Below is a small trained network, with its code and all its weights. Each question gives an input and a class and asks what happens when units are switched off, that is, made to give their printed mean instead of their output.

import numpy as np


def w(rows, s, z=0):
    codes = np.array(rows[::2]) - 128.0
    scale = np.full(codes.shape[1], s)
    scale[-1] = z or s
    return codes * scale


def f(y):
    return y / 2 * (1 + np.tanh(0.7978845608 * (y + 0.044715 * y**3)))


def log_softmax(a):
    a = a - a.max(-1, keepdims=True)
    return a - np.log(np.exp(a).sum(-1, keepdims=True))


def net(x, mask):
    res = np.array(x, float).reshape(1, 7) / 4 @ E
    y = f(res @ A[0][:, :-1].T + A[0][:, -1])
    res = res + np.where(mask, y, B[0][:, -1]) @ B[0][:, :-1]
    return log_softmax(res[-1] @ U[:, :-1].T + U[:, -1])


A, B = {}, {}
E = w([
[12,192,102,188,151,69,122,131],'x0',
[151,155,20,109,121,106,95,147],'x1',
[79,168,159,81,69,164,74,146],'x2',
[135,146,133,121,143,136,139,138],'x3',
[145,140,139,120,146,136,133,134],'x4',
[140,143,133,122,142,134,147,137],'x5',
[43,103,72,87,152,191,166,98],'x6',
],0.011)
A[0] = w([
[163,134,94,127,145,106,65,136,192],'neuron 1',
[151,167,164,181,129,106,79,159,73],'neuron 2',
[105,167,136,146,127,103,131,107,162],'neuron 3',
[207,74,142,64,91,160,122,123,157],'neuron 4',
[119,180,151,66,63,152,113,166,89],'neuron 5',
[81,96,112,103,145,153,173,113,34],'neuron 6',
[175,79,110,162,179,88,183,107,89],'neuron 7',
[167,123,164,158,100,78,133,166,18],'neuron 8',
[100,100,250,151,134,137,153,83,196],'neuron 9',
[117,129,165,123,79,130,96,138,16],'neuron 10',
[103,154,162,93,85,154,102,129,6],'neuron 11',
],0.013,0.0024)
B[0] = w([
[136,162,93,101,100,195,144,138,170],'neuron 1',
[90,70,154,47,73,115,187,138,187],'neuron 2',
[107,130,115,159,106,91,150,50,172],'neuron 3',
[52,151,144,181,37,37,198,109,239],'neuron 4',
[180,133,153,162,158,187,107,32,200],'neuron 5',
[136,44,144,81,146,115,139,214,190],'neuron 6',
[177,109,135,163,131,149,145,69,212],'neuron 7',
[99,90,190,98,203,254,150,190,178],'neuron 8',
[141,211,34,183,79,182,109,168,252],'neuron 9',
[126,53,52,128,169,147,99,114,164],'neuron 10',
[135,85,162,159,188,127,104,108,180],'neuron 11',
],0.0082,0.012)
U = w([
[75,194,149,111,84,18,154,89,154],'0',
[182,214,62,108,86,127,102,148,238],'1',
[112,54,188,1,154,137,156,190,2],'2',
[230,103,153,147,206,112,65,4,12],'3',
[154,162,134,109,107,73,96,124,243],'4',
],0.0072,0.0025)

Each question gives the input, the list of numbers given to net, and the class t.
The units are the neurons (one row each of A and B). Each row of codes is followed by its name. A weight is (code - 128) times the scale printed after its matrix; where a second scale follows, it is the last column's (A, B and U).
mask holds one flag per neuron, in row order. A switched-off neuron (its flag False) gives its mean, the last column of its row in B, instead of its output. The means were averaged over made-up inputs and are rounded, as every weight is.
A unit's drop is (log p(t) with every unit on - log p(t) with that unit switched off) / (log p(t) with every unit on - log p(t) with every unit switched off).
The circuit of an input: a set's keep is (log p(t) with only the set's units on - log p(t) with every unit switched off) / (log p(t) with every unit on - log p(t) with every unit switched off). Starting from all 11 units, units are removed one at a time, each time the one whose removal leaves the highest keep (on an exact tie, the one counted first), for as long as the keep stays at least 0.8.
circuit, biggest first: the units of the circuit, biggest drop first
most important unit: the unit with the biggest drop
k most important neurons: the k neurons with the biggest drops, biggest first
drop of u: that unit's drop, to one decimal
input [-1,7,8,-2,-2,6,2], class 3: circuit, biggest first -> neuron 5; neuron 9
input [2,6,-8,-7,5,-8,8], class 2: circuit, biggest first -> neuron 6
input [-5,4,-4,-7,-1,0,3], class 0: 2 most important neurons -> neuron 4; neuron 9
input [2,6,7,3,-2,-6,-5], class 3: circuit, biggest first -> neuron 5; neuron 9
input [1,-8,-2,-2,-4,-5,-8], class 1: 3 most important neurons -> neuron 9; neuron 6; neuron 11
input [2,6,3,8,0,-5,7], class 2: circuit, biggest first -> neuron 9; neuron 6
input [-1,7,-6,0,3,8,-8], class 2: circuit, biggest first -> neuron 8; neuron 2
input [1,0,0,7,-2,4,-8], class 2: 2 most important neurons -> neuron 8; neuron 2
input [6,-8,-7,1,-1,8,2], class 1: 2 most important neurons -> neuron 9; neuron 4
input [-6,-5,3,7,-5,-7,5], class 0: 2 most important neurons -> neuron 4; neuron 8
input [-7,-1,8,-5,8,-7,0], class 3: 4 most important neurons -> neuron 5; neuron 11; neuron 10; neuron 2
input [7,-2,2,7,3,8,-8], class 2: 2 most important neurons -> neuron 8; neuron 2
input [-3,6,8,5,2,-7,7], class 3: 3 most important neurons -> neuron 5; neuron 11; neuron 9
input [0,-5,8,-4,-8,-6,5], class 3: 2 most important neurons -> neuron 5; neuron 11
input [6,-5,-1,-8,-2,-4,8], class 2: most important unit -> neuron 6
input [1,-7,-2,5,-3,-5,-4], class 1: 2 most important neurons -> neuron 9; neuron 4
input [3,-6,-4,-8,-6,5,-6], class 1: 4 most important neurons -> neuron 9; neuron 4; neuron 6; neuron 11
input [1,2,-5,5,3,1,-3], class 3: 4 most important neurons -> neuron 9; neuron 4; neuron 7; neuron 6
input [2,4,5,0,-7,-7,-8], class 2: circuit, biggest first -> neuron 2; neuron 8
input [4,1,8,-8,-5,-2,-4], class 3: 2 most important neurons -> neuron 5; neuron 4
input [7,-8,2,-8,-1,-8,-1], class 1: 3 most important neurons -> neuron 9; neuron 4; neuron 10
input [-5,6,8,4,8,-8,-3], class 3: 4 most important neurons -> neuron 5; neuron 9; neuron 11; neuron 10
input [-5,0,-7,3,6,-1,-7], class 2: most important unit -> neuron 8
input [-8,5,-6,-4,-7,-1,2], class 0: drop of neuron 4 -> 1.0
input [1,0,2,1,0,-4,-6], class 2: drop of neuron 2 -> 0.2
input [-8,-3,6,-4,6,1,-7], class 0: drop of neuron 2 -> 0.1
input [2,-3,4,-1,2,-7,-5], class 2: most important unit -> neuron 2
input [-7,-8,2,-4,-3,-6,6], class 1: drop of neuron 9 -> 1.4
